Below is a small trained network, with its code and all its weights. Each question gives an input and a target symbol and asks what happens when units are switched off, that is, made to give their printed mean instead of their output.

import numpy as np


def w(rows, s, z=0):
    codes = np.array(rows[::2]) - 128.0
    scale = np.full(codes.shape[1], s)
    scale[-1] = z or s
    return codes * scale


def norm(h):
    return h / np.sqrt((h * h).mean(-1, keepdims=True) + 1e-5)


def f(y):
    return y / 2 * (1 + np.tanh(0.7978845608 * (y + 0.044715 * y**3)))


def softmax(a):
    e = np.exp(a - a.max(-1, keepdims=True))
    return e / e.sum(-1, keepdims=True)


def log_softmax(a):
    a = a - a.max(-1, keepdims=True)
    return a - np.log(np.exp(a).sum(-1, keepdims=True))


def net(x, mask):
    ids = ['αβγδεζηλμξπφψω'.index(c) for c in x.split()]
    T = len(ids)
    res = E[ids] + P[:T]
    u = 0
    for l in range(2):
        q, k, v = (norm(res) @ M[l].T for M in (Q, K, V))
        z = softmax(np.where(np.tri(T) > 0, q @ k.T / 4**0.5, -1e9)) @ v
        res = res + np.where(mask[u], z, O[l][:, -1]) @ O[l][:, :-1]
        u += 1
        y = f(norm(res) @ A[l][:, :-1].T + A[l][:, -1])
        res = res + np.where(mask[u : u + 12], y, B[l][:, -1]) @ B[l][:, :-1]
        u += 12
    return log_softmax(norm(res)[-1] @ U[:, :-1].T + U[:, -1])


Q, K, V, O, A, B = {}, {}, {}, {}, {}, {}
E = w([
[98,96,119,132],'α',
[96,100,112,130],'β',
[103,99,108,133],'γ',
[152,85,125,31],'δ',
[111,102,99,129],'ε',
[112,94,86,130],'ζ',
[168,176,122,136],'η',
[63,196,87,147],'λ',
[33,175,152,119],'μ',
[116,162,208,154],'ξ',
[104,193,79,98],'π',
[46,171,198,92],'φ',
[108,119,137,255],'ψ',
[159,163,216,85],'ω',
],0.019)
P = w([
[3,251,169,91],'0',
[15,188,131,107],'1',
[44,144,105,96],'2',
[82,85,89,73],'3',
[91,74,89,59],'4',
[89,63,104,30],'5',
],0.0049)
Q[0] = w([
[90,135,50,38],'0.h1',
[82,213,146,94],'0.h1',
[118,143,171,73],'0.h1',
[247,195,82,96],'0.h1',
],0.011)
K[0] = w([
[106,146,78,10],'0.h1',
[94,105,188,11],'0.h1',
[134,109,177,79],'0.h1',
[157,140,125,77],'0.h1',
],0.012)
V[0] = w([
[147,68,98,2],'0.h1',
[164,159,209,132],'0.h1',
[151,168,132,194],'0.h1',
[150,74,85,74],'0.h1',
],0.007)
O[0] = w([
[183,156,115,95,252],'0.h1',
[141,175,163,138,68],'0.h1',
[57,254,180,166,19],'0.h1',
[164,189,114,181,143],'0.h1',
],0.0089,0.0025)
A[0] = w([
[131,122,167,161,66],'0.n1',
[151,159,149,167,6],'0.n2',
[153,6,99,101,156],'0.n3',
[80,78,120,182,91],'0.n4',
[126,147,80,197,132],'0.n5',
[141,157,59,115,106],'0.n6',
[146,130,105,141,14],'0.n7',
[114,139,102,123,65],'0.n8',
[84,121,120,97,61],'0.n9',
[147,85,114,86,148],'0.n10',
[213,169,202,128,174],'0.n11',
[161,160,98,110,78],'0.n12',
],0.012,0.0019)
B[0] = w([
[68,65,140,11,119],'0.n1',
[114,129,83,2,126],'0.n2',
[83,224,175,115,255],'0.n3',
[171,203,171,135,160],'0.n4',
[130,138,195,167,132],'0.n5',
[100,154,175,123,172],'0.n6',
[157,187,119,138,121],'0.n7',
[133,119,154,169,133],'0.n8',
[152,149,143,128,151],'0.n9',
[106,181,156,142,185],'0.n10',
[84,112,112,214,182],'0.n11',
[68,166,131,146,155],'0.n12',
],0.0068,0.008)
Q[1] = w([
[236,8,36,94],'1.h1',
[217,131,195,81],'1.h1',
[181,51,73,131],'1.h1',
[142,106,144,141],'1.h1',
],0.015)
K[1] = w([
[32,213,211,138],'1.h1',
[192,235,126,118],'1.h1',
[11,204,145,146],'1.h1',
[33,141,116,81],'1.h1',
],0.012)
V[1] = w([
[154,140,132,251],'1.h1',
[158,143,200,130],'1.h1',
[169,144,162,98],'1.h1',
[89,75,188,153],'1.h1',
],0.019)
O[1] = w([
[93,162,176,252,2],'1.h1',
[217,73,191,180,198],'1.h1',
[241,80,206,112,173],'1.h1',
[46,49,100,177,69],'1.h1',
],0.013,0.0063)
A[1] = w([
[178,163,171,166,85],'1.n1',
[248,161,95,130,27],'1.n2',
[100,76,86,134,151],'1.n3',
[104,125,15,165,128],'1.n4',
[170,62,133,74,68],'1.n5',
[182,124,131,76,35],'1.n6',
[128,111,146,110,102],'1.n7',
[141,161,103,95,154],'1.n8',
[107,142,160,57,110],'1.n9',
[205,63,178,141,1],'1.n10',
[74,141,139,160,220],'1.n11',
[116,102,178,174,211],'1.n12',
],0.017,0.0079)
B[1] = w([
[159,168,143,200,179],'1.n1',
[57,140,195,123,222],'1.n2',
[131,107,194,91,151],'1.n3',
[87,110,184,58,153],'1.n4',
[105,139,117,194,206],'1.n5',
[150,104,185,115,203],'1.n6',
[105,115,103,120,131],'1.n7',
[175,144,137,169,213],'1.n8',
[126,117,63,176,221],'1.n9',
[202,125,2,161,154],'1.n10',
[197,162,184,118,253],'1.n11',
[185,145,131,111,223],'1.n12',
],0.011,0.0072)
U = w([
[86,54,99,196,245],'α',
[107,104,70,141,188],'β',
[130,130,46,185,192],'γ',
[211,90,122,39,40],'δ',
[171,153,47,141,76],'ε',
[122,197,77,121,63],'ζ',
[173,228,182,176,117],'η',
[45,209,158,97,152],'λ',
[51,130,153,55,188],'μ',
[129,32,253,131,63],'ξ',
[112,218,58,62,1],'π',
[84,36,134,91,247],'φ',
[66,100,187,211,181],'ψ',
[221,39,127,221,64],'ω',
],0.017,0.0042)

Each question gives the input, a string of symbols that net reads in full, and the target symbol t.
The units are the heads (4 rows each of Q, K, V and O) and the neurons (one row each of A and B). Each row of codes is followed by its name. A weight is (code - 128) times the scale printed after its matrix; where a second scale follows, it is the last column's (O, A, B and U).
mask holds one flag per unit, layer by layer, with each layer's heads first. A switched-off unit (its flag False) gives its mean, the last column of its rows in O or B, instead of its output. The means were averaged over made-up inputs and are rounded, as every weight is.
A unit's drop is (log p(t) with every unit on - log p(t) with that unit switched off) / (log p(t) with every unit on - log p(t) with every unit switched off).
The circuit of an input: a set's keep is (log p(t) with only the set's units on - log p(t) with every unit switched off) / (log p(t) with every unit on - log p(t) with every unit switched off). Starting from the 12 units with the biggest drops (on a tie, the unit counted first), units are removed one at a time, each time the one whose removal leaves the highest keep (on an exact tie, the one counted first), for as long as the keep stays at least 0.8.
circuit, biggest first: the units of the circuit, biggest drop first
unit that matters most: the unit with the biggest drop
top k neurons: the k neurons with the biggest drops, biggest first
top k neurons in layer l: the k neurons of layer l with the biggest drops, biggest first
input η η ω ζ η, target ω: circuit, biggest first -> [1.h1, 0.n12, 0.n3, 0.h1]
input ξ ω ξ, target ω: unit that matters most -> 0.h1
input λ η ω, target ω: circuit, biggest first -> [0.h1, 1.n10, 1.h1]
input α ξ β, target ξ: top 2 neurons -> [0.n3, 0.n4]
input ω φ μ η λ, target μ: circuit, biggest first -> [1.h1, 0.h1, 0.n3, 1.n4]
input γ η λ α η, target λ: top 3 neurons in layer 0 -> [0.n12, 0.n10, 0.n2]
input ξ φ γ α, target φ: top 2 neurons in layer 0 -> [0.n11, 0.n3]
input λ δ η η β, target η: top 2 neurons -> [0.n3, 0.n10]
input η φ η η γ, target η: top 2 neurons -> [0.n3, 1.n11]
input η η β μ α λ, target μ: circuit, biggest first -> [1.h1, 1.n4]
input λ η γ η β, target η: top 2 neurons in layer 1 -> [1.n11, 1.n2]
input γ λ π, target π: top 2 neurons -> [0.n11, 1.n2]
input η η γ δ π, target δ: top 2 neurons in layer 0 -> [0.n6, 0.n12]
input γ π λ, target π: circuit, biggest first -> [1.h1]
input η ω ε, target ω: circuit, biggest first -> [1.h1, 0.n3, 1.n10]
input η η φ η η, target φ: top 3 neurons in layer 0 -> [0.n3, 0.n11, 0.n12]
input ε α γ ω γ, target ω: circuit, biggest first -> [0.n3, 1.h1, 1.n10]
input λ γ α η φ β, target φ: top 2 neurons in layer 0 -> [0.n6, 0.n3]
input α δ η η δ α, target η: top 2 neurons -> [0.n3, 0.n10]
input μ ω η δ η γ, target η: top 2 neurons -> [0.n3, 0.n10]
input ζ δ η δ ε, target η: circuit, biggest first -> [0.n3]
input ξ η ψ η, target ψ: circuit, biggest first -> [1.h1, 0.h1]
input η ξ η, target ξ: top 3 neurons -> [0.n3, 0.n4, 0.n1]
input δ α η ω ζ, target η: top 3 neurons -> [0.n3, 0.n10, 0.n11]
input η π γ η, target π: top 3 neurons in layer 0 -> [0.n4, 0.n12, 0.n3]
